Here is a tiny trained network, its code and every weight. The questions are about switching its units off for an input and a class, where a switched-off unit gives its printed mean instead of its output.

import numpy as np


def w(rows, s, z=0):
    codes = np.array(rows[::2]) - 128.0
    scale = np.full(codes.shape[1], s)
    scale[-1] = z or s
    return codes * scale


def f(y):
    return np.maximum(y, 0)


def log_softmax(a):
    a = a - a.max(-1, keepdims=True)
    return a - np.log(np.exp(a).sum(-1, keepdims=True))


def net(x, mask):
    res = np.array(x, float).reshape(1, 7) / 4 @ E
    y = f(res @ A[0][:, :-1].T + A[0][:, -1])
    res = res + np.where(mask, y, B[0][:, -1]) @ B[0][:, :-1]
    return log_softmax(res[-1] @ U[:, :-1].T + U[:, -1])


A, B = {}, {}
E = w([
[158,246,21,27,235,204,185,12,9,238,123,209],'x0',
[121,129,124,128,129,126,133,132,126,132,135,123],'x1',
[132,126,127,129,121,134,128,129,130,132,131,130],'x2',
[17,151,22,46,31,232,20,57,157,77,54,2],'x3',
[230,191,94,26,39,31,233,41,234,21,243,109],'x4',
[130,126,121,131,128,124,125,127,134,131,126,130],'x5',
[125,124,126,125,131,124,129,129,128,128,128,129],'x6',
],0.0052)
A[0] = w([
[19,143,26,44,33,225,26,52,162,81,60,8,134],'N1',
[54,180,58,91,171,219,67,73,50,195,63,105,158],'N2',
[96,98,158,189,213,174,86,185,40,208,44,181,247],'N3',
[51,22,179,213,108,160,43,229,131,122,51,82,242],'N4',
[57,27,189,200,36,101,56,210,218,46,103,41,247],'N5',
[226,212,99,31,34,35,229,31,227,29,246,105,141],'N6',
[234,213,94,22,36,25,235,35,235,28,249,106,157],'N7',
[128,177,88,131,223,177,145,108,24,226,80,216,209],'N8',
[166,254,29,24,235,203,192,19,22,225,139,212,177],'N9',
[137,118,118,73,30,82,136,86,218,34,171,44,137],'N10',
[103,27,211,212,52,61,81,224,228,40,121,62,249],'N11',
[50,213,17,24,79,230,60,25,110,139,74,32,123],'N12',
[40,52,154,225,207,212,42,206,29,215,24,148,253],'N13',
[229,111,236,215,219,29,224,185,96,178,199,244,251],'N14',
[162,47,220,203,51,52,145,212,223,45,168,105,238],'N15',
[26,141,26,44,39,227,30,58,162,80,61,6,134],'N16',
],0.0052,0.0049)
B[0] = w([
[42,77,73,215,39,233,34,82,111,41,16,20,219],'N1',
[67,195,131,130,184,223,77,65,47,116,101,84,193],'N2',
[164,238,207,199,204,123,67,138,84,228,201,189,215],'N3',
[60,211,228,224,70,62,65,223,205,207,141,87,219],'N4',
[102,86,192,237,27,72,44,231,237,137,93,50,233],'N5',
[190,19,25,31,55,85,218,53,182,60,53,120,234],'N6',
[212,11,18,26,60,63,213,80,197,43,71,151,242],'N7',
[189,215,105,103,227,178,106,45,43,202,177,200,208],'N8',
[123,147,22,22,219,142,230,13,38,206,48,183,241],'N9',
[199,37,65,161,35,164,92,146,197,38,93,77,194],'N10',
[115,117,227,225,11,29,126,255,237,71,210,110,236],'N11',
[47,129,62,127,112,234,105,54,37,38,21,33,210],'N12',
[53,244,239,229,197,182,18,170,56,236,187,117,236],'N13',
[231,171,174,42,210,27,244,147,173,204,223,241,249],'N14',
[202,65,171,167,55,41,166,233,233,54,210,178,227],'N15',
[33,113,99,201,62,238,32,78,83,42,22,22,218],'N16',
],0.0055,0.014)
U = w([
[156,216,243,221,143,37,107,246,188,204,242,200,254],'0',
[9,174,224,229,54,170,24,214,160,151,63,13,125],'1',
[199,220,171,95,246,174,131,86,29,233,221,229,200],'2',
[53,201,105,181,215,242,33,47,12,135,65,72,41],'3',
[213,46,159,79,72,43,224,228,213,36,244,215,197],'4',
[173,9,59,186,27,141,65,158,224,21,47,36,28],'5',
[212,95,26,2,206,31,242,19,144,196,74,232,90],'6',
[95,66,11,18,99,213,211,23,40,45,27,71,39],'7',
],0.0046,0.003)

Each question gives the input, the list of numbers given to net, and the class t.
The units are the neurons (one row each of A and B). Each row of codes is followed by its name. A weight is (code - 128) times the scale printed after its matrix; where a second scale follows, it is the last column's (A, B and U).
mask holds one flag per neuron, in row order. A switched-off neuron (its flag False) gives its mean, the last column of its row in B, instead of its output. The means were averaged over made-up inputs and are rounded, as every weight is.
A unit's drop is (log p(t) with every unit on - log p(t) with that unit switched off) / (log p(t) with every unit on - log p(t) with every unit switched off).
The circuit of an input: a set's keep is (log p(t) with only the set's units on - log p(t) with every unit switched off) / (log p(t) with every unit on - log p(t) with every unit switched off). Starting from the 12 units with the biggest drops (on a tie, the unit counted first), units are removed one at a time, each time the one whose removal leaves the highest keep (on an exact tie, the one counted first), for as long as the keep stays at least 0.8.
circuit, biggest first: the units of the circuit, biggest drop first
most important unit: the unit with the biggest drop
k most important neurons: the k neurons with the biggest drops, biggest first
drop when u is switched off: that unit's drop, to one decimal
input [1,-7,4,5,-3,-6,2], class 3: circuit, biggest first : [N11 N15]
input [-2,0,5,8,0,-7,2], class 1: most important unit : N7
input [1,-6,-4,-4,3,1,6], class 6: 2 most important neurons : [N11 N5]
input [5,-4,-6,0,-7,7,1], class 2: circuit, biggest first : [N1 N8]
input [7,-7,-6,3,0,3,-7], class 3: 2 most important neurons : [N7 N6]
input [0,7,-8,-1,6,1,-6], class 4: 3 most important neurons : [N9 N8 N12]
input [-2,1,-2,0,1,-8,-4], class 4: 3 most important neurons : [N1 N16 N13]
input [3,-5,-6,6,0,-3,-3], class 3: 2 most important neurons : [N7 N6]
input [1,-6,-6,5,1,3,-6], class 7: 2 most important neurons : [N13 N11]
input [6,-8,8,1,8,-2,4], class 7: 2 most important neurons : [N14 N12]
input [-6,-3,-1,4,0,3,3], class 1: 2 most important neurons : [N7 N6]
input [-3,-5,-2,0,7,-7,-7], class 4: 4 most important neurons : [N1 N16 N12 N15]
input [1,-5,6,-3,7,6,-3], class 6: 3 most important neurons : [N11 N5 N6]
input [7,6,-7,7,0,-4,-5], class 3: circuit, biggest first : [N2]
input [-5,-1,-1,-1,2,7,7], class 4: drop when N1 is switched off : 0.1
input [-7,8,5,0,-4,8,4], class 0: drop when N15 is switched off : 0.1
input [-6,2,-7,-1,8,-8,5], class 4: drop when N16 is switched off : 0.1
